Below are the code and all the weights of a small trained network. Each question names an input and a class and asks about switching units off, where a switched-off unit gives its printed mean instead of its output.

import numpy as np


def w(rows, s, z=0):
    codes = np.array(rows[::2]) - 128.0
    scale = np.full(codes.shape[1], s)
    scale[-1] = z or s
    return codes * scale


def f(y):
    return y / 2 * (1 + np.tanh(0.7978845608 * (y + 0.044715 * y**3)))


def log_softmax(a):
    a = a - a.max(-1, keepdims=True)
    return a - np.log(np.exp(a).sum(-1, keepdims=True))


def net(x, mask):
    res = np.array(x, float).reshape(1, 5) / 4 @ E
    y = f(res @ A[0][:, :-1].T + A[0][:, -1])
    res = res + np.where(mask, y, B[0][:, -1]) @ B[0][:, :-1]
    return log_softmax(res[-1] @ U[:, :-1].T + U[:, -1])


A, B = {}, {}
E = w([
[215,155,81,79,189,220,169,79,39,192],'x0',
[124,142,158,125,138,88,103,161,160,185],'x1',
[183,185,14,82,57,180,50,231,81,95],'x2',
[134,137,152,130,105,117,118,117,142,139],'x3',
[39,207,228,116,222,218,2,77,58,106],'x4',
],0.0096)
A[0] = w([
[255,156,110,150,166,148,192,75,99,214,60],'N0',
[171,113,131,168,134,101,149,131,134,123,76],'N1',
[188,119,69,128,88,108,153,192,160,134,149],'N2',
[69,111,165,193,124,64,144,130,154,69,135],'N3',
[139,58,95,162,88,63,250,131,167,136,19],'N4',
[113,112,119,162,129,134,105,84,95,125,82],'N5',
[88,70,161,191,176,73,230,52,162,148,3],'N6',
[68,102,91,209,74,76,149,185,174,74,51],'N7',
],0.011,0.0033)
B[0] = w([
[71,77,140,52,98,76,155,152,205,124,217],'N0',
[55,134,174,62,149,153,85,137,122,115,155],'N1',
[154,156,180,184,163,145,113,111,60,82,219],'N2',
[82,107,133,76,156,117,158,117,135,131,211],'N3',
[64,155,115,218,165,148,98,46,136,175,254],'N4',
[90,141,230,136,121,111,114,182,156,141,144],'N5',
[237,163,84,156,77,145,94,196,76,90,243],'N6',
[150,91,131,9,113,131,170,162,153,141,221],'N7',
],0.011,0.017)
U = w([
[46,179,195,197,195,143,77,72,106,128,254],'0',
[91,49,132,37,97,70,187,163,185,129,24],'1',
[254,182,95,162,37,111,82,206,76,79,82],'2',
],0.0094,0.0036)

Each question gives the input, the list of numbers given to net, and the class t.
The units are the neurons (one row each of A and B). Each row of codes is followed by its name. A weight is (code - 128) times the scale printed after its matrix; where a second scale follows, it is the last column's (A, B and U).
mask holds one flag per neuron, in row order. A switched-off neuron (its flag False) gives its mean, the last column of its row in B, instead of its output. The means were averaged over made-up inputs and are rounded, as every weight is.
A unit's drop is (log p(t) with every unit on - log p(t) with that unit switched off) / (log p(t) with every unit on - log p(t) with every unit switched off).
The circuit of an input: a set's keep is (log p(t) with only the set's units on - log p(t) with every unit switched off) / (log p(t) with every unit on - log p(t) with every unit switched off). Starting from all 8 units, units are removed one at a time, each time the one whose removal leaves the highest keep (on an exact tie, the one counted first), for as long as the keep stays at least 0.8.
circuit, biggest first: the units of the circuit, biggest drop first
unit that matters most: the unit with the biggest drop
top k neurons: the k neurons with the biggest drops, biggest first
drop when u is switched off: that unit's drop, to one decimal
input [4,7,-4,3,0], class 1: unit that matters most -> N0
input [1,8,7,7,-7], class 0: circuit, biggest first -> N6, N2
input [7,0,1,8,5], class 1: top 2 neurons -> N4, N0
input [-3,-8,-5,7,-6], class 0: top 3 neurons -> N4, N3, N1
input [-2,-1,2,5,-2], class 0: top 3 neurons -> N6, N0, N2
input [0,8,-4,-5,1], class 2: circuit, biggest first -> N4, N6
input [-5,-4,-6,0,-8], class 0: top 2 neurons -> N4, N3
input [-8,-3,-2,-8,7], class 1: top 3 neurons -> N4, N2, N3
input [-7,-2,7,4,5], class 1: circuit, biggest first -> N6, N4
input [7,2,0,4,3], class 1: top 2 neurons -> N0, N4
input [2,-4,-5,-7,3], class 2: top 2 neurons -> N4, N6
input [5,5,-2,8,4], class 1: top 2 neurons -> N4, N2
input [-3,7,-5,-6,-4], class 2: top 3 neurons -> N6, N7, N0
input [-3,-1,-8,-4,-6], class 2: top neuron -> N6
input [-4,7,-2,5,-5], class 0: top 3 neurons -> N4, N0, N2
input [6,1,-6,1,3], class 1: top 2 neurons -> N0, N2
input [5,6,-1,1,-6], class 0: drop when N7 is switched off -> 0.2
input [4,0,-5,4,0], class 2: drop when N6 is switched off -> 1.0
input [3,4,-4,6,1], class 2: drop when N7 is switched off -> 0.2
input [-7,5,-1,7,5], class 1: circuit, biggest first -> N4
